Below are the code and all the weights of a small trained network. Each question names an input and a class and asks about switching units off, where a switched-off unit gives its printed mean instead of its output.

import numpy as np


def w(rows, s, z=0):
    codes = np.array(rows[::2]) - 128.0
    scale = np.full(codes.shape[1], s)
    scale[-1] = z or s
    return codes * scale


def f(y):
    return np.maximum(y, 0)


def log_softmax(a):
    a = a - a.max(-1, keepdims=True)
    return a - np.log(np.exp(a).sum(-1, keepdims=True))


def net(x, mask):
    res = np.array(x, float).reshape(1, 5) / 4 @ E
    y = f(res @ A[0][:, :-1].T + A[0][:, -1])
    res = res + np.where(mask, y, B[0][:, -1]) @ B[0][:, :-1]
    return log_softmax(res[-1] @ U[:, :-1].T + U[:, -1])


A, B = {}, {}
E = w([
[73,107,79,62,127],'x0',
[130,7,142,106,131],'x1',
[125,129,130,132,132],'x2',
[120,134,140,129,131],'x3',
[37,116,105,222,83],'x4',
],0.011)
A[0] = w([
[112,179,144,127,107,203],'n0',
[59,108,151,219,25,52],'n1',
[100,191,164,112,116,192],'n2',
[67,137,36,113,190,143],'n3',
[101,6,153,96,80,150],'n4',
[156,177,135,142,101,132],'n5',
[112,147,116,152,149,2],'n6',
[101,46,147,140,120,43],'n7',
[103,114,103,255,113,111],'n8',
[124,82,190,148,172,87],'n9',
[214,131,213,60,221,199],'n10',
[209,4,139,149,123,121],'n11',
[79,147,55,94,233,77],'n12',
[98,78,211,140,141,253],'n13',
[149,121,155,189,179,19],'n14',
[35,106,100,194,119,107],'n15',
[236,128,222,205,109,148],'n16',
[206,152,149,75,119,85],'n17',
[195,66,123,138,104,25],'n18',
[63,131,79,77,198,59],'n19',
[64,92,166,165,58,39],'n20',
[200,136,175,221,96,101],'n21',
[143,166,72,139,113,49],'n22',
],0.0095,0.0039)
B[0] = w([
[123,195,48,170,117,176],'n0',
[88,106,82,47,195,205],'n1',
[102,111,56,171,99,178],'n2',
[56,116,134,122,50,177],'n3',
[117,156,72,226,86,207],'n4',
[70,189,63,153,170,163],'n5',
[87,161,94,168,223,132],'n6',
[118,207,81,199,140,163],'n7',
[84,127,90,13,167,201],'n8',
[85,178,68,205,127,156],'n9',
[22,126,31,72,127,247],'n10',
[70,166,53,183,122,210],'n11',
[66,128,200,183,63,161],'n12',
[153,233,55,130,145,189],'n13',
[66,104,198,138,60,144],'n14',
[109,146,61,37,153,199],'n15',
[47,78,107,82,51,213],'n16',
[38,119,65,121,205,183],'n17',
[79,166,63,149,145,157],'n18',
[126,97,198,146,31,160],'n19',
[93,137,72,80,141,169],'n20',
[42,38,92,140,3,186],'n21',
[104,185,85,235,139,146],'n22',
],0.0065,0.011)
U = w([
[187,142,88,95,105,253],'0',
[99,133,155,146,178,253],'1',
[136,207,115,201,176,75],'2',
[122,56,166,90,36,117],'3',
[146,112,109,56,201,5],'4',
[174,141,162,168,116,78],'5',
[254,63,255,174,150,3],'6',
],0.0095,0.0055)

Each question gives the input, the list of numbers given to net, and the class t.
The units are the neurons (one row each of A and B). Each row of codes is followed by its name. A weight is (code - 128) times the scale printed after its matrix; where a second scale follows, it is the last column's (A, B and U).
mask holds one flag per neuron, in row order. A switched-off neuron (its flag False) gives its mean, the last column of its row in B, instead of its output. The means were averaged over made-up inputs and are rounded, as every weight is.
A unit's drop is (log p(t) with every unit on - log p(t) with that unit switched off) / (log p(t) with every unit on - log p(t) with every unit switched off).
The circuit of an input: a set's keep is (log p(t) with only the set's units on - log p(t) with every unit switched off) / (log p(t) with every unit on - log p(t) with every unit switched off). Starting from the 12 units with the biggest drops (on a tie, the unit counted first), units are removed one at a time, each time the one whose removal leaves the highest keep (on an exact tie, the one counted first), for as long as the keep stays at least 0.8.
circuit, biggest first: the units of the circuit, biggest drop first
most important unit: the unit with the biggest drop
k most important neurons: the k neurons with the biggest drops, biggest first
drop of u: that unit's drop, to one decimal
input [-6,6,-1,1,-6], class 2: circuit, biggest first => [n11]
input [-8,-3,6,-5,1], class 3: circuit, biggest first => [n21, n16]
input [-3,-7,0,5,8], class 4: 2 most important neurons => [n8, n1]
input [-3,-1,-7,-2,-8], class 4: circuit, biggest first => [n17, n10]
input [7,2,4,-3,-6], class 3: circuit, biggest first => [n19, n12]
input [6,1,0,5,-5], class 3: circuit, biggest first => [n19, n12, n13]
input [8,-6,4,7,-5], class 3: 3 most important neurons => [n19, n12, n3]
input [7,8,-6,5,3], class 2: circuit, biggest first => [n4, n7]
input [8,3,6,1,-4], class 3: circuit, biggest first => [n19, n12]
input [-7,-4,4,3,-4], class 3: 2 most important neurons => [n16, n21]
input [7,7,-3,0,-6], class 2: 2 most important neurons => [n4, n11]
input [7,-6,4,3,2], class 3: circuit, biggest first => [n3, n19]
input [-8,-7,-5,-5,1], class 3: circuit, biggest first => [n21, n16]
input [7,-6,5,3,-6], class 3: circuit, biggest first => [n19, n12]
input [5,8,2,-4,7], class 2: most important unit => n4
input [0,-6,1,-6,8], class 4: drop of n8 => 0.3
input [1,1,2,3,6], class 4: drop of n1 => 0.2
input [2,6,-1,1,4], class 2: drop of n16 => 0.1
input [7,-5,-5,0,1], class 3: drop of n7 => 0.1
input [-7,8,-5,-6,-1], class 2: most important unit => n11
